Below is a small trained network, with its code and all its weights. Each question gives an input and a target symbol and asks what happens when units are switched off, that is, made to give their printed mean instead of their output.

import numpy as np


def w(rows, s, z=0):
    codes = np.array(rows[::2]) - 128.0
    scale = np.full(codes.shape[1], s)
    scale[-1] = z or s
    return codes * scale


def f(y):
    return np.maximum(y, 0)


def softmax(a):
    e = np.exp(a - a.max(-1, keepdims=True))
    return e / e.sum(-1, keepdims=True)


def log_softmax(a):
    a = a - a.max(-1, keepdims=True)
    return a - np.log(np.exp(a).sum(-1, keepdims=True))


def net(x, mask):
    ids = ['ΓΛΣΦΨαδεμτ'.index(c) for c in x.split()]
    T = len(ids)
    res = E[ids] + P[:T]
    q, k, v = (res @ M[0].T for M in (Q, K, V))
    z = softmax(np.where(np.tri(T) > 0, q @ k.T / 2**0.5, -1e9)) @ v
    res = res + np.where(mask[0], z, O[0][:, -1]) @ O[0][:, :-1]
    y = f(res @ A[0][:, :-1].T + A[0][:, -1])
    res = res + np.where(mask[1:17], y, B[0][:, -1]) @ B[0][:, :-1]
    return log_softmax(res[-1] @ U[:, :-1].T + U[:, -1])


Q, K, V, O, A, B = {}, {}, {}, {}, {}, {}
E = w([
[81,89,122],'Γ',
[72,117,123],'Λ',
[61,76,74],'Σ',
[174,91,116],'Φ',
[112,51,157],'Ψ',
[63,143,61],'α',
[105,155,139],'δ',
[112,163,7],'ε',
[84,102,145],'μ',
[140,87,182],'τ',
],0.016)
P = w([
[158,177,255],'0',
[15,98,108],'1',
[18,94,93],'2',
[17,87,97],'3',
[24,81,108],'4',
[12,93,91],'5',
[11,92,78],'6',
],0.0098)
Q[0] = w([
[107,141,115],'H0',
[11,45,130],'H0',
],0.013)
K[0] = w([
[100,173,102],'H0',
[254,202,176],'H0',
],0.01)
V[0] = w([
[186,80,199],'H0',
[65,7,138],'H0',
],0.017)
O[0] = w([
[202,253,64,254],'H0',
[4,243,142,176],'H0',
],0.015,0.0051)
A[0] = w([
[230,222,149,47],'N0',
[80,51,141,146],'N1',
[89,147,136,82],'N2',
[149,75,179,73],'N3',
[99,109,105,171],'N4',
[189,72,134,101],'N5',
[86,118,81,172],'N6',
[147,166,56,162],'N7',
[117,146,159,162],'N8',
[186,131,98,128],'N9',
[133,84,144,82],'N10',
[125,164,155,80],'N11',
[105,184,115,52],'N12',
[146,164,113,2],'N13',
[186,57,93,79],'N14',
[143,81,2,161],'N15',
],0.0098,0.0074)
B[0] = w([
[81,115,90,221],'N0',
[174,197,111,211],'N1',
[96,127,132,183],'N2',
[67,157,171,169],'N3',
[143,151,172,190],'N4',
[145,186,168,183],'N5',
[171,131,208,224],'N6',
[161,106,162,251],'N7',
[121,148,143,168],'N8',
[190,74,127,167],'N9',
[70,167,121,160],'N10',
[90,110,117,159],'N11',
[120,80,148,226],'N12',
[1,128,61,156],'N13',
[74,153,172,194],'N14',
[130,152,172,221],'N15',
],0.007,0.012)
U = w([
[172,102,84,113],'Γ',
[109,152,98,3],'Λ',
[140,151,141,90],'Σ',
[61,72,111,61],'Φ',
[91,7,109,173],'Ψ',
[156,139,185,10],'α',
[185,69,131,150],'δ',
[129,107,117,239],'ε',
[138,120,57,75],'μ',
[163,176,153,187],'τ',
],0.013)

Each question gives the input, a string of symbols that net reads in full, and the target symbol t.
The units are the heads (2 rows each of Q, K, V and O) and the neurons (one row each of A and B). Each row of codes is followed by its name. A weight is (code - 128) times the scale printed after its matrix; where a second scale follows, it is the last column's (O, A, B and U).
mask holds one flag per unit, heads first, then neurons. A switched-off unit (its flag False) gives its mean, the last column of its rows in O or B, instead of its output. The means were averaged over made-up inputs and are rounded, as every weight is.
A unit's drop is (log p(t) with every unit on - log p(t) with that unit switched off) / (log p(t) with every unit on - log p(t) with every unit switched off).
The circuit of an input: a set's keep is (log p(t) with only the set's units on - log p(t) with every unit switched off) / (log p(t) with every unit on - log p(t) with every unit switched off). Starting from the 12 units with the biggest drops (on a tie, the unit counted first), units are removed one at a time, each time the one whose removal leaves the highest keep (on an exact tie, the one counted first), for as long as the keep stays at least 0.8.
circuit, biggest first: the units of the circuit, biggest drop first
top k neurons: the k neurons with the biggest drops, biggest first
drop of u: that unit's drop, to one decimal
input δ Λ Σ Σ Λ δ δ, target δ: circuit, biggest first -> [H0]
input τ Σ τ, target μ: circuit, biggest first -> [H0; N0; N13; N6]
input τ Λ δ μ, target μ: top 2 neurons -> [N0; N13]
input Ψ Σ τ Λ ε Γ, target Λ: circuit, biggest first -> [H0; N13; N0]
input ε δ τ, target α: top 2 neurons -> [N5; N1]
input ε Ψ δ Φ Λ, target α: top 4 neurons -> [N1; N5; N14; N3]
input Ψ Ψ ε ε ε Λ Σ, target Λ: circuit, biggest first -> [H0; N13]
input τ Γ Ψ τ ε Σ δ, target μ: top 2 neurons -> [N0; N13]
input α δ Ψ α Λ, target Ψ: drop of H0 -> 0.8
input δ Φ Γ α, target δ: drop of N0 -> 0.0
input τ Λ Γ δ μ Λ Λ, target μ: drop of N13 -> 0.3
